Below is a small trained network, with its code and all its weights. Each question gives an input and a class and asks what happens when units are switched off, that is, made to give their printed mean instead of their output.

import numpy as np


def w(rows, s, z=0):
    codes = np.array(rows[::2]) - 128.0
    scale = np.full(codes.shape[1], s)
    scale[-1] = z or s
    return codes * scale


def norm(h):
    return h / np.sqrt((h * h).mean(-1, keepdims=True) + 1e-5)


def f(y):
    return y / 2 * (1 + np.tanh(0.7978845608 * (y + 0.044715 * y**3)))


def log_softmax(a):
    a = a - a.max(-1, keepdims=True)
    return a - np.log(np.exp(a).sum(-1, keepdims=True))


def net(x, mask):
    res = np.array(x, float).reshape(1, 5) / 4 @ E
    u = 0
    for l in range(3):
        y = f(norm(res) @ A[l][:, :-1].T + A[l][:, -1])
        res = res + np.where(mask[u : u + 11], y, B[l][:, -1]) @ B[l][:, :-1]
        u += 11
    return log_softmax(norm(res)[-1] @ U[:, :-1].T + U[:, -1])


A, B = {}, {}
E = w([
[126,51,79,157,128,103,157,35,155,42,153,93],'x0',
[181,90,151,184,92,192,155,180,162,139,245,155],'x1',
[155,217,48,126,136,208,252,161,93,62,103,138],'x2',
[68,62,150,163,202,157,155,167,74,112,119,116],'x3',
[97,132,170,150,5,117,167,108,45,158,132,99],'x4',
],0.0035)
A[0] = w([
[121,106,86,71,151,92,105,211,197,89,99,109,60],'0.n0',
[112,98,105,172,101,96,139,60,151,38,155,71,120],'0.n1',
[116,204,169,85,144,114,86,195,87,169,140,173,74],'0.n2',
[53,84,114,140,178,140,146,169,87,127,103,99,85],'0.n3',
[146,214,145,71,93,141,111,78,173,107,159,102,20],'0.n4',
[76,58,156,175,189,136,153,187,58,116,119,112,31],'0.n5',
[140,165,132,144,2,74,125,106,107,136,124,127,125],'0.n6',
[132,112,119,151,124,139,133,66,159,103,156,74,49],'0.n7',
[157,132,139,67,172,148,72,159,210,41,115,200,151],'0.n8',
[149,128,200,106,117,119,65,100,165,107,130,101,8],'0.n9',
[186,78,154,163,88,173,152,205,120,140,171,147,133],'0.n10',
],0.0041,0.0017)
B[0] = w([
[172,158,196,179,149,178,160,61,82,162,181,208,159],'0.n0',
[71,175,70,122,153,82,96,202,64,169,206,192,233],'0.n1',
[32,131,31,146,123,34,129,162,100,91,247,156,228],'0.n2',
[139,106,195,30,84,113,174,128,197,115,119,128,185],'0.n3',
[146,100,169,47,144,104,156,195,169,113,130,71,143],'0.n4',
[184,129,173,28,164,31,242,181,184,163,150,45,201],'0.n5',
[179,88,172,101,253,153,188,103,73,178,154,106,224],'0.n6',
[144,165,98,113,76,23,131,161,98,114,181,145,140],'0.n7',
[146,131,177,166,121,120,153,53,16,186,141,116,254],'0.n8',
[152,50,96,95,132,124,168,216,133,116,68,135,144],'0.n9',
[45,133,139,65,138,154,121,58,169,97,96,104,248],'0.n10',
],0.0039,0.002)
A[1] = w([
[135,94,139,195,83,170,122,146,185,88,191,106,120],'1.n0',
[117,170,142,81,145,71,122,128,105,129,72,139,45],'1.n1',
[87,140,113,101,115,106,85,123,123,94,8,74,18],'1.n2',
[155,160,160,90,127,183,81,203,133,173,96,124,112],'1.n3',
[253,186,80,85,43,81,125,95,181,182,131,132,1],'1.n4',
[60,165,160,136,113,162,122,183,154,164,66,163,129],'1.n5',
[138,183,90,146,141,147,183,145,98,106,119,124,208],'1.n6',
[173,83,160,125,88,189,131,190,208,119,182,134,125],'1.n7',
[106,69,168,147,135,86,59,122,142,165,134,131,204],'1.n8',
[127,113,104,126,159,86,103,50,116,36,127,95,38],'1.n9',
[120,85,84,156,164,102,143,153,171,64,115,151,178],'1.n10',
],0.0047,0.00096)
B[1] = w([
[14,160,72,84,145,136,165,126,137,233,44,250,165],'1.n0',
[54,86,127,125,118,236,219,117,204,145,204,122,184],'1.n1',
[90,166,115,206,158,232,168,96,228,187,139,202,155],'1.n2',
[103,24,27,148,137,40,226,123,83,117,167,191,157],'1.n3',
[94,50,189,123,213,46,241,181,169,93,109,48,177],'1.n4',
[183,115,33,168,89,68,103,110,110,112,218,110,157],'1.n5',
[139,29,184,163,40,100,2,177,173,94,81,120,215],'1.n6',
[55,190,115,139,172,139,198,90,176,148,32,118,187],'1.n7',
[184,151,34,157,65,204,150,174,151,40,61,82,251],'1.n8',
[44,136,112,187,102,144,185,199,122,210,173,174,173],'1.n9',
[199,187,94,75,60,30,128,113,108,146,159,85,148],'1.n10',
],0.0039,0.0031)
A[2] = w([
[109,56,152,141,120,81,33,132,171,193,88,111,119],'2.n0',
[123,110,198,110,35,164,116,47,45,155,119,83,79],'2.n1',
[119,128,182,51,152,156,176,131,132,114,203,89,232],'2.n2',
[228,140,112,171,221,138,75,73,130,134,125,180,83],'2.n3',
[105,101,61,144,96,80,110,143,142,129,196,164,153],'2.n4',
[102,232,147,81,129,124,77,237,120,172,197,126,80],'2.n5',
[183,197,119,120,86,148,146,167,129,2,47,141,53],'2.n6',
[55,149,108,94,92,137,148,75,93,72,105,95,247],'2.n7',
[204,148,99,186,190,93,144,110,204,159,121,101,143],'2.n8',
[55,155,141,156,158,207,147,76,212,189,106,186,93],'2.n9',
[186,81,71,157,52,200,57,187,178,71,42,88,86],'2.n10',
],0.0046,0.0014)
B[2] = w([
[146,147,123,158,42,182,207,221,166,1,26,245,171],'2.n0',
[182,161,166,53,205,177,70,108,66,111,182,198,176],'2.n1',
[173,109,144,137,118,115,68,93,171,102,58,79,226],'2.n2',
[197,131,195,67,54,169,85,89,9,160,223,113,166],'2.n3',
[142,168,63,220,184,93,105,126,77,151,121,117,229],'2.n4',
[125,95,40,187,151,29,130,56,132,94,154,120,171],'2.n5',
[121,57,140,166,76,141,78,170,146,97,57,209,170],'2.n6',
[176,134,135,134,160,124,80,157,166,176,174,173,220],'2.n7',
[92,73,212,46,138,117,138,177,69,152,137,127,190],'2.n8',
[78,241,116,114,75,190,117,93,142,149,121,116,254],'2.n9',
[227,71,140,187,88,178,27,100,162,24,83,206,205],'2.n10',
],0.0047,0.0031)
U = w([
[168,84,120,187,61,146,81,204,143,29,51,235,173],'0',
[94,134,13,204,161,3,130,150,70,152,201,137,144],'1',
[33,234,119,120,122,195,145,94,194,188,107,135,171],'2',
[129,50,216,67,169,50,193,187,176,105,81,34,141],'3',
[183,132,225,64,146,160,71,104,1,151,198,148,107],'4',
[165,123,131,168,145,109,34,68,166,91,122,54,4],'5',
],0.0067,0.0022)

Each question gives the input, the list of numbers given to net, and the class t.
The units are the neurons (one row each of A and B). Each row of codes is followed by its name. A weight is (code - 128) times the scale printed after its matrix; where a second scale follows, it is the last column's (A, B and U).
mask holds one flag per neuron, layer by layer. A switched-off neuron (its flag False) gives its mean, the last column of its row in B, instead of its output. The means were averaged over made-up inputs and are rounded, as every weight is.
A unit's drop is (log p(t) with every unit on - log p(t) with that unit switched off) / (log p(t) with every unit on - log p(t) with every unit switched off).
The circuit of an input: a set's keep is (log p(t) with only the set's units on - log p(t) with every unit switched off) / (log p(t) with every unit on - log p(t) with every unit switched off). Starting from the 12 units with the biggest drops (on a tie, the unit counted first), units are removed one at a time, each time the one whose removal leaves the highest keep (on an exact tie, the one counted first), for as long as the keep stays at least 0.8.
units of the circuit, in order: the units of the circuit, biggest drop first
unit that matters most: the unit with the biggest drop
top k neurons: the k neurons with the biggest drops, biggest first
drop when u is switched off: that unit's drop, to one decimal
input [-8,-7,-6,-5,5], class 1: units of the circuit, in order : [0.n2, 2.n5]
input [-5,1,-4,3,-5], class 1: top 4 neurons : [0.n2, 1.n6, 0.n6, 2.n5]
input [-1,-6,1,3,3], class 2: units of the circuit, in order : [1.n2]
input [-4,6,1,-6,-1], class 2: top 3 neurons : [1.n7, 0.n5, 1.n0]
input [-8,-3,-2,0,7], class 1: units of the circuit, in order : [0.n2, 2.n5]
input [-7,-4,4,-8,-2], class 3: top 2 neurons : [1.n4, 0.n1]
input [6,-4,-1,-2,-6], class 1: top 2 neurons : [1.n9, 0.n6]
input [-3,1,6,-4,7], class 4: top 3 neurons : [0.n6, 2.n1, 1.n8]
input [4,-5,7,-7,8], class 4: units of the circuit, in order : [0.n6, 2.n1]
input [3,7,-4,-7,-4], class 2: units of the circuit, in order : [1.n0, 1.n7]
input [-2,2,-6,-6,-3], class 0: top 3 neurons : [0.n5, 1.n8, 2.n10]
input [6,-5,-6,2,2], class 0: top 2 neurons : [0.n2, 2.n0]
input [4,3,1,4,-1], class 1: top 3 neurons : [0.n1, 0.n6, 1.n4]
input [-4,0,5,-4,2], class 0: unit that matters most : 1.n6
input [3,2,4,-8,7], class 3: top 2 neurons : [1.n4, 0.n8]
input [2,0,-2,-5,-4], class 3: top 2 neurons : [1.n4, 0.n4]
input [3,0,6,1,7], class 4: units of the circuit, in order : [2.n1, 1.n8]
input [4,-6,4,-2,-3], class 2: top 3 neurons : [0.n2, 1.n8, 1.n9]
input [-1,6,4,-5,-8], class 4: units of the circuit, in order : [0.n8, 2.n3]
input [-2,-3,3,7,6], class 3: units of the circuit, in order : [0.n5]
input [-5,-5,0,-5,2], class 1: top 4 neurons : [0.n2, 0.n10, 0.n5, 1.n7]
input [-2,-5,-2,-6,4], class 3: top 3 neurons : [1.n4, 0.n10, 0.n6]
input [6,8,-5,5,2], class 2: units of the circuit, in order : [1.n0, 1.n7, 2.n9]
input [1,-8,-1,8,-7], class 2: drop when 1.n9 is switched off : 0.2
input [-4,3,5,-8,-1], class 3: drop when 1.n4 is switched off : 0.9
